Here is a tiny trained network, its code and every weight. The questions are about switching its units off for an input and a target symbol, where a switched-off unit gives its printed mean instead of its output.

import numpy as np


def w(rows, s, z=0):
    codes = np.array(rows[::2]) - 128.0
    scale = np.full(codes.shape[1], s)
    scale[-1] = z or s
    return codes * scale


def norm(h):
    return h / np.sqrt((h * h).mean(-1, keepdims=True) + 1e-5)


def f(y):
    return np.maximum(y, 0)


def softmax(a):
    e = np.exp(a - a.max(-1, keepdims=True))
    return e / e.sum(-1, keepdims=True)


def log_softmax(a):
    a = a - a.max(-1, keepdims=True)
    return a - np.log(np.exp(a).sum(-1, keepdims=True))


def net(x, mask):
    ids = ['ΓΩδζηθσφ'.index(c) for c in x.split()]
    T = len(ids)
    res = E[ids] + P[:T]
    r = norm(res)
    for j in range(2):
        rows = slice(4 * j, 4 * j + 4)
        q, k, v = (r @ M[0][rows].T for M in (Q, K, V))
        z = softmax(np.where(np.tri(T) > 0, q @ k.T / 4**0.5, -1e9)) @ v
        o = O[0][rows]
        res = res + np.where(mask[j], z, o[:, -1]) @ o[:, :-1]
    y = f(norm(res) @ A[0][:, :-1].T + A[0][:, -1])
    res = res + np.where(mask[2:18], y, B[0][:, -1]) @ B[0][:, :-1]
    return log_softmax(norm(res)[-1] @ U[:, :-1].T + U[:, -1])


Q, K, V, O, A, B = {}, {}, {}, {}, {}, {}
E = w([
[86,67,162],'Γ',
[131,112,155],'Ω',
[85,63,170],'δ',
[119,99,160],'ζ',
[72,163,175],'η',
[160,3,123],'θ',
[183,92,70],'σ',
[67,103,30],'φ',
],0.006)
P = w([
[134,203,147],'0',
[49,1,94],'1',
[138,187,139],'2',
[60,25,83],'3',
[142,159,134],'4',
[64,7,104],'5',
],0.0051)
Q[0] = w([
[40,88,161],'h1',
[126,67,117],'h1',
[252,173,187],'h1',
[67,132,96],'h1',
[80,98,28],'h2',
[138,96,163],'h2',
[138,123,146],'h2',
[134,146,117],'h2',
],0.026)
K[0] = w([
[45,81,142],'h1',
[145,65,88],'h1',
[250,146,212],'h1',
[60,149,96],'h1',
[126,95,30],'h2',
[160,102,159],'h2',
[134,127,152],'h2',
[105,146,120],'h2',
],0.025)
V[0] = w([
[52,92,101],'h1',
[189,141,177],'h1',
[154,108,210],'h1',
[123,154,50],'h1',
[75,124,223],'h2',
[163,139,37],'h2',
[123,100,203],'h2',
[11,196,151],'h2',
],0.011)
O[0] = w([
[68,66,165,235],'h1',
[193,155,92,59],'h1',
[217,81,90,118],'h1',
[45,196,158,117],'h1',
[108,99,235,83],'h2',
[137,164,24,158],'h2',
[143,61,202,134],'h2',
[31,248,216,1],'h2',
],0.011,0.0044)
A[0] = w([
[128,58,121,123],'n1',
[48,111,108,180],'n2',
[83,132,70,126],'n3',
[99,111,85,135],'n4',
[77,70,141,85],'n5',
[250,196,73,123],'n6',
[151,120,91,129],'n7',
[93,115,186,126],'n8',
[123,166,124,92],'n9',
[112,195,171,2],'n10',
[144,127,132,123],'n11',
[133,114,188,75],'n12',
[169,203,75,45],'n13',
[170,160,198,136],'n14',
[154,150,39,144],'n15',
[180,129,144,114],'n16',
],0.015,0.0055)
B[0] = w([
[84,191,103,243],'n1',
[180,37,87,234],'n2',
[197,155,144,212],'n3',
[120,69,131,215],'n4',
[104,167,193,210],'n5',
[4,150,209,223],'n6',
[112,156,135,199],'n7',
[169,166,105,192],'n8',
[105,156,101,133],'n9',
[232,166,115,137],'n10',
[118,137,115,135],'n11',
[151,197,128,168],'n12',
[160,164,241,167],'n13',
[90,33,92,176],'n14',
[148,211,93,254],'n15',
[99,121,74,151],'n16',
],0.031,0.0069)
U = w([
[181,161,8,183],'Γ',
[129,109,187,138],'Ω',
[113,205,145,242],'δ',
[135,118,191,113],'ζ',
[201,30,140,137],'η',
[219,163,163,70],'θ',
[13,61,112,97],'σ',
[18,182,79,1],'φ',
],0.012,0.0034)

Each question gives the input, a string of symbols that net reads in full, and the target symbol t.
The units are the heads (4 rows each of Q, K, V and O) and the neurons (one row each of A and B). Each row of codes is followed by its name. A weight is (code - 128) times the scale printed after its matrix; where a second scale follows, it is the last column's (O, A, B and U).
mask holds one flag per unit, heads first, then neurons. A switched-off unit (its flag False) gives its mean, the last column of its rows in O or B, instead of its output. The means were averaged over made-up inputs and are rounded, as every weight is.
A unit's drop is (log p(t) with every unit on - log p(t) with that unit switched off) / (log p(t) with every unit on - log p(t) with every unit switched off).
The circuit of an input: a set's keep is (log p(t) with only the set's units on - log p(t) with every unit switched off) / (log p(t) with every unit on - log p(t) with every unit switched off). Starting from the 12 units with the biggest drops (on a tie, the unit counted first), units are removed one at a time, each time the one whose removal leaves the highest keep (on an exact tie, the one counted first), for as long as the keep stays at least 0.8.
units of the circuit, in order: the units of the circuit, biggest drop first
unit that matters most: the unit with the biggest drop
k most important neurons: the k neurons with the biggest drops, biggest first
which heads matter: for each layer, one digit per head in row order, 1 if its drop is at least 0.15 and else 0, layers parted by /
drop when u is switched off: that unit's drop, to one decimal
input δ Γ θ Γ, target σ: 4 most important neurons -> [n15, n1, n3, n13]
input θ δ ζ, target η: which heads matter -> 11
input φ ζ φ Ω, target η: units of the circuit, in order -> [n2, h1]
input Ω δ θ Γ ζ Γ, target σ: 3 most important neurons -> [n15, n3, n1]
input η ζ θ η θ η, target σ: which heads matter -> 01
input ζ σ Γ η, target Γ: units of the circuit, in order -> [n6]
input Ω θ δ φ ζ δ, target η: 3 most important neurons -> [n2, n6, n8]
input θ φ σ σ, target η: units of the circuit, in order -> [h1, n2]
input η σ δ Γ, target Γ: 2 most important neurons -> [n6, n1]
input σ θ φ σ, target η: units of the circuit, in order -> [h1, n2, n1]
input δ Ω φ φ, target η: units of the circuit, in order -> [n2, h1, n6]
input θ σ θ ζ η, target θ: 4 most important neurons -> [n10, n6, n8, n12]
input θ ζ σ δ Γ θ, target σ: 3 most important neurons -> [n15, n1, n8]
input σ θ ζ δ, target σ: 3 most important neurons -> [n1, n15, n5]
input Ω σ ζ δ σ θ, target Γ: units of the circuit, in order -> [h2]
input σ θ θ ζ, target σ: 3 most important neurons -> [n15, n1, n5]
input σ σ σ θ, target Γ: drop when n7 is switched off -> 0.0
input Ω σ σ σ δ δ, target Γ: drop when n6 is switched off -> 0.2
input σ δ ζ η, target Γ: drop when n6 is switched off -> 0.8
input Γ φ η θ, target η: drop when n6 is switched off -> 0.2
input σ Γ Ω ζ σ φ, target η: unit that matters most -> h1
